Here is a tiny trained network, its code and every weight. The questions are about switching its units off for an input and a class, where a switched-off unit gives its printed mean instead of its output.

import numpy as np


def w(rows, s, z=0):
    codes = np.array(rows[::2]) - 128.0
    scale = np.full(codes.shape[1], s)
    scale[-1] = z or s
    return codes * scale


def norm(h):
    return h / np.sqrt((h * h).mean(-1, keepdims=True) + 1e-5)


def f(y):
    return np.maximum(y, 0)


def log_softmax(a):
    a = a - a.max(-1, keepdims=True)
    return a - np.log(np.exp(a).sum(-1, keepdims=True))


def net(x, mask):
    res = np.array(x, float).reshape(1, 7) / 4 @ E
    u = 0
    for l in range(2):
        y = f(norm(res) @ A[l][:, :-1].T + A[l][:, -1])
        res = res + np.where(mask[u : u + 7], y, B[l][:, -1]) @ B[l][:, :-1]
        u += 7
    return log_softmax(norm(res)[-1] @ U[:, :-1].T + U[:, -1])


A, B = {}, {}
E = w([
[136,153,90,64,40,44,195,146,180],'x0',
[104,153,155,133,168,158,84,124,145],'x1',
[199,137,152,232,143,72,155,222,41],'x2',
[172,90,123,148,151,153,118,45,70],'x3',
[180,39,208,213,183,175,122,153,125],'x4',
[135,151,254,108,178,64,122,146,150],'x5',
[100,79,61,119,82,169,148,170,142],'x6',
],0.0032)
A[0] = w([
[142,101,62,92,79,206,160,123,172,48],'L0N1',
[102,108,245,115,160,93,119,185,164,56],'L0N2',
[135,101,129,255,187,149,122,198,58,3],'L0N3',
[100,83,136,116,180,187,62,124,158,203],'L0N4',
[95,213,94,86,105,100,125,137,165,54],'L0N5',
[107,140,204,168,171,94,105,98,109,154],'L0N6',
[173,117,141,203,134,55,178,170,68,107],'L0N7',
],0.0043,0.0038)
B[0] = w([
[107,92,75,189,110,117,119,152,129,176],'L0N1',
[137,92,147,130,120,161,160,131,205,187],'L0N2',
[140,173,158,215,97,231,2,181,122,200],'L0N3',
[183,129,130,115,107,55,196,122,82,253],'L0N4',
[86,192,156,101,142,105,85,105,76,187],'L0N5',
[126,81,84,131,149,145,136,131,130,217],'L0N6',
[194,152,113,131,78,158,180,130,110,227],'L0N7',
],0.0062,0.0037)
A[1] = w([
[128,94,213,128,150,122,155,154,254,28],'L1N1',
[166,86,160,183,103,187,147,101,109,108],'L1N2',
[150,86,130,134,200,148,113,37,93,3],'L1N3',
[146,86,191,133,175,154,80,131,138,65],'L1N4',
[41,216,115,55,129,114,95,118,128,32],'L1N5',
[64,70,21,119,100,142,123,135,138,49],'L1N6',
[109,165,119,114,125,126,103,117,136,99],'L1N7',
],0.0061,0.0041)
B[1] = w([
[107,106,133,86,219,149,184,171,192,195],'L1N1',
[65,160,136,95,162,134,83,112,143,254],'L1N2',
[136,83,130,42,197,127,77,47,31,187],'L1N3',
[128,162,70,112,51,106,138,122,152,174],'L1N4',
[53,198,179,124,94,72,58,179,104,238],'L1N5',
[89,2,80,216,114,129,146,78,211,209],'L1N6',
[107,143,160,119,119,123,122,148,124,164],'L1N7',
],0.0074,0.0036)
U = w([
[15,225,156,54,76,28,73,142,114,114],'0',
[66,1,24,186,60,114,149,89,173,199],'1',
[135,97,196,71,231,138,204,194,248,126],'2',
[128,75,146,47,226,146,61,27,39,121],'3',
[197,152,170,240,144,243,41,202,79,206],'4',
[236,178,102,106,51,73,249,155,74,4],'5',
],0.0094,0.0014)

Each question gives the input, the list of numbers given to net, and the class t.
The units are the neurons (one row each of A and B). Each row of codes is followed by its name. A weight is (code - 128) times the scale printed after its matrix; where a second scale follows, it is the last column's (A, B and U).
mask holds one flag per neuron, layer by layer. A switched-off neuron (its flag False) gives its mean, the last column of its row in B, instead of its output. The means were averaged over made-up inputs and are rounded, as every weight is.
A unit's drop is (log p(t) with every unit on - log p(t) with that unit switched off) / (log p(t) with every unit on - log p(t) with every unit switched off).
The circuit of an input: a set's keep is (log p(t) with only the set's units on - log p(t) with every unit switched off) / (log p(t) with every unit on - log p(t) with every unit switched off). Starting from the 12 units with the biggest drops (on a tie, the unit counted first), units are removed one at a time, each time the one whose removal leaves the highest keep (on an exact tie, the one counted first), for as long as the keep stays at least 0.8.
circuit, biggest first: the units of the circuit, biggest drop first
k most important neurons: the k neurons with the biggest drops, biggest first
k most important neurons of layer l: the k neurons of layer l with the biggest drops, biggest first
drop when u is switched off: that unit's drop, to one decimal
input [-7,3,-4,-2,-4,-1,6], class 1: circuit, biggest first	[L1N6]
input [2,-1,7,-8,-1,7,7], class 2: circuit, biggest first	[L0N2; L1N1]
input [-2,5,-2,-6,-1,-3,4], class 1: 2 most important neurons	[L1N6; L0N1]
input [8,-5,-6,4,5,3,-1], class 2: circuit, biggest first	[L1N1; L0N4]
input [-2,2,6,-6,-4,-1,2], class 4: circuit, biggest first	[L0N3; L1N5]
input [0,1,5,4,-6,0,-8], class 5: 2 most important neurons	[L0N7; L0N3]
input [2,-5,3,-4,1,6,-1], class 2: 2 most important neurons of layer 0	[L0N2; L0N4]
input [8,1,8,-7,7,-7,1], class 4: 2 most important neurons	[L0N3; L0N4]
input [2,3,6,4,-3,6,2], class 5: 2 most important neurons	[L0N7; L1N5]
input [8,-1,-1,-8,3,1,-2], class 2: 2 most important neurons	[L1N1; L0N2]
input [-1,-4,-2,5,8,-3,5], class 3: 2 most important neurons	[L1N2; L0N4]
input [-1,5,4,-2,-1,6,8], class 2: 2 most important neurons	[L0N2; L1N1]
input [8,1,4,1,-2,2,-7], class 5: 2 most important neurons of layer 1	[L1N5; L1N2]
input [3,2,8,0,-3,8,7], class 5: circuit, biggest first	[L0N7]
input [3,1,2,6,3,7,1], class 2: drop when L0N2 is switched off	0.2
input [2,4,2,-6,-1,7,7], class 2: drop when L0N2 is switched off	0.3
input [2,-4,7,4,2,-6,-2], class 4: drop when L0N4 is switched off	0.1
